After every row comes one of two labels: whether the row has a hidden trait. Each part has its own trait and labels.
(in the rows, 128 means zero)
[135 106 123 160 132 134 112 127 129 114 113 143 104 138 133 138 159 120
 130 107 108 189 106  33 155 141 108 134 116] => DT
[136 117 134 167 151 132 128 128 131 107 115 148 103 132 141 146 161 113
 132  70 103 199  88   1 157 148  95 132 125] => RM
[137 119 132 159 149 132 128 122 124 100 101 146 117 129 132 138 165 115
 132 112 101 202  94  23 149 156 118 129 129] => DT
[136 121 132 156 143 134 133 127 129 105 106 148 104 131 137 140 156 120
 133  84  95 204  94  10 153 152  98 134 123] => RM
[133 104 120 155 130 135 111 127 127 103 110 137 106 135 134 142 157 120
 127 110 107 166  94  21 150 150 112 135 119] => RM
[135 111 129 171 142 133 127 128 128 109 101 146  97 129 136 141 160 115
 132  87 103 201  97  25 149 153 100 132 124] => RM
[135  99 120 144 125 135 114 128 128  98  99 141 110 132 127 139 165 124
 125 133 105 207  98  52 147 152 117 133 124] => RM
[133 122 136 178 149 139 125 131 134 102 128 143  87 133 154 149 150 105
 135  27 112 222  78   1 160 148  85 138 118] => RM
[138  97 121 152 116 140 118 127 124 101  87 139 119 131 124 134 156 121
 125 155  98 204 102  59 145 145 122 128 125] => RM
[133  97 120 153 126 134 112 127 130 101 104 138 109 134 131 141 155 119
 126 114 107 193  93  42 152 147 104 135 121] => RM
[135 103 122 148 132 134 112 125 126 100  99 142 115 137 129 140 157 124
 128 141 102 197 104  59 149 144 121 132 118] => DT
[133 118 136 176 152 137 126 128 132 103 125 140  92 135 146 147 155 110
 135  42 109 211  91  11 162 145  90 135 120] => RM
[135 103 122 152 132 136 111 125 129  98 105 144 106 137 133 142 154 121
 129 106 106 179  94  54 151 144 110 133 119] => DT
[136 116 132 165 145 136 127 129 131 103 108 146  90 127 138 138 160 111
 133  82 102 231 102  38 145 153 106 131 125] => DT
[136 102 125 142 125 138 115 127 126  99  86 139 112 133 127 138 162 125
 126 140 106 196 101  58 150 144 119 132 121] => RM
[135 111 122 153 133 135 113 127 128 101 118 139 107 136 130 140 149 122
 128 123 103 211  97  61 151 145 119 133 118] => DT
[139 113 131 151 138 135 131 125 126 111  85 150 111 127 126 135 166 123
 130 129 100 198  98  57 144 155 119 128 130] => RM
[139 114 134 151 149 134 134 126 128 111  99 148 112 127 133 146 162 116
 130 111  97 212  84  17 143 156 107 127 133] => RM

Part 2:
[128 118 115 142  99 136 175 133 125 129 153 120  17 111 139 146 117 168
 139  96 109  91 135 164 114 106 125 152 125 151] => K
[108  79 125  97 158 139 148 175 107 204  92 174 176  53  72 106 131 127
 156 140 150 121 125  90 174 158 128 144 142 118] => K
[137  69  87  38 190 119 133 170 122 183  78 139 243  58 122 139 145 148
 125 178 157 169 131 127 183 138 138 129 177 118] => K
[ 91 100 120 103 108 107  60  94 124 127 128 122  46 165 128  95 137  81
 150 134  96 161 130 111 119 131  56 102  97 110] => K
[131 148 134 140 149 107 154 111 126 153 129 123  59 113 128 137 117  91
 137  93 119 125 142 129 127 159 149 117 108 178] => K
[102 151 129 136  91 101  66 126 162 117 144 125 114 151 147 109 135 113
 133 131 146 176 116 109 136 114  81  97 113  98] => K
[117  94 115  56  84 146 146 119 102 134 106 138  95 149 177 144 145 134
  89  80 131 135 125   1 126 244 128 144 114 132] => C
[115 119 125  79 115 112  99 105 101  81 123 135  60 192 109  94 145  33
 148 160  82 125 149 132 119 144  92 118  69  88] => K
[119 140 122 128 117 119 169 118 108 130 120 111  26  96 122 133 128  98
 125  78 114 109 139 136  85 144  99 126 129 179] => K
[122 140 115 119 124 120 183 150 107 108 131 118  17 112 124 139 132 123
 147  86 123  73 138 156  68 123  98 147 130 165] => K
[128 172 124 123 143 104 112 169 162 129 128 142 157 139 138 129 133 112
 128 144 180 145 121 121 153 114 137 113 135 107] => K
[115 110 109  87 168 113 134 135 130 158 108 137 163  98 130 146 143 135
 121 152 130 144 128 126 138 114 137 116 165 129] => K
[ 77  92 141 133 132 134 151 154 105 216 101 177 142  88  73 103 140 136
 155 115 129 115 119  78 151 129 117 126 137 124] => K
[131 102 109  98 168 125 126 133 133 152 116 130 201 104 135 147 138 156
 115 174 137 155 123 140 169 106 151 120 169 117] => K
[ 94 153 129  85 135 127 170 150 120 149 109 165  19 190 160 149 155  92
 113  78 144 106 126   4  75 220 138 138 110 152] => C
[128 158 128 111  82 112 112 143 144 100 138 136 139 158 133  97 132  80
 132 146 147 145 132 115 156 134 105 121 114  83] => K
[131 116 129  93 115 125 124 106 100  84 123 131 114 166 111 108 139  62
 134 170  89 113 147 127 121 134 116 129  81  95] => C
[134 131 114 115 125 133 190 145 132 130 153 129   1 124 136 144 117 136
 155 117 127  87 143 148 129 127 137 154 107 155] => K
[133 170 125 118  79 108 107 151 161 108 148 133 174 129 146 107 123 124
 120 134 172 159 121 103 176 120 116 114 130  86] => K
[130 177 144 157 157 117 160 135 106 111 107 120  83 121 105 132 139  80
 117  87 122  95 136 125  60 122 136 121 142 167] => K
[128 144 131 110 140 132 171 129 109 116 116 123  75 115 134 137 135  97
 114  86 127 106 136 107  92 176 136 137 124 165] => K
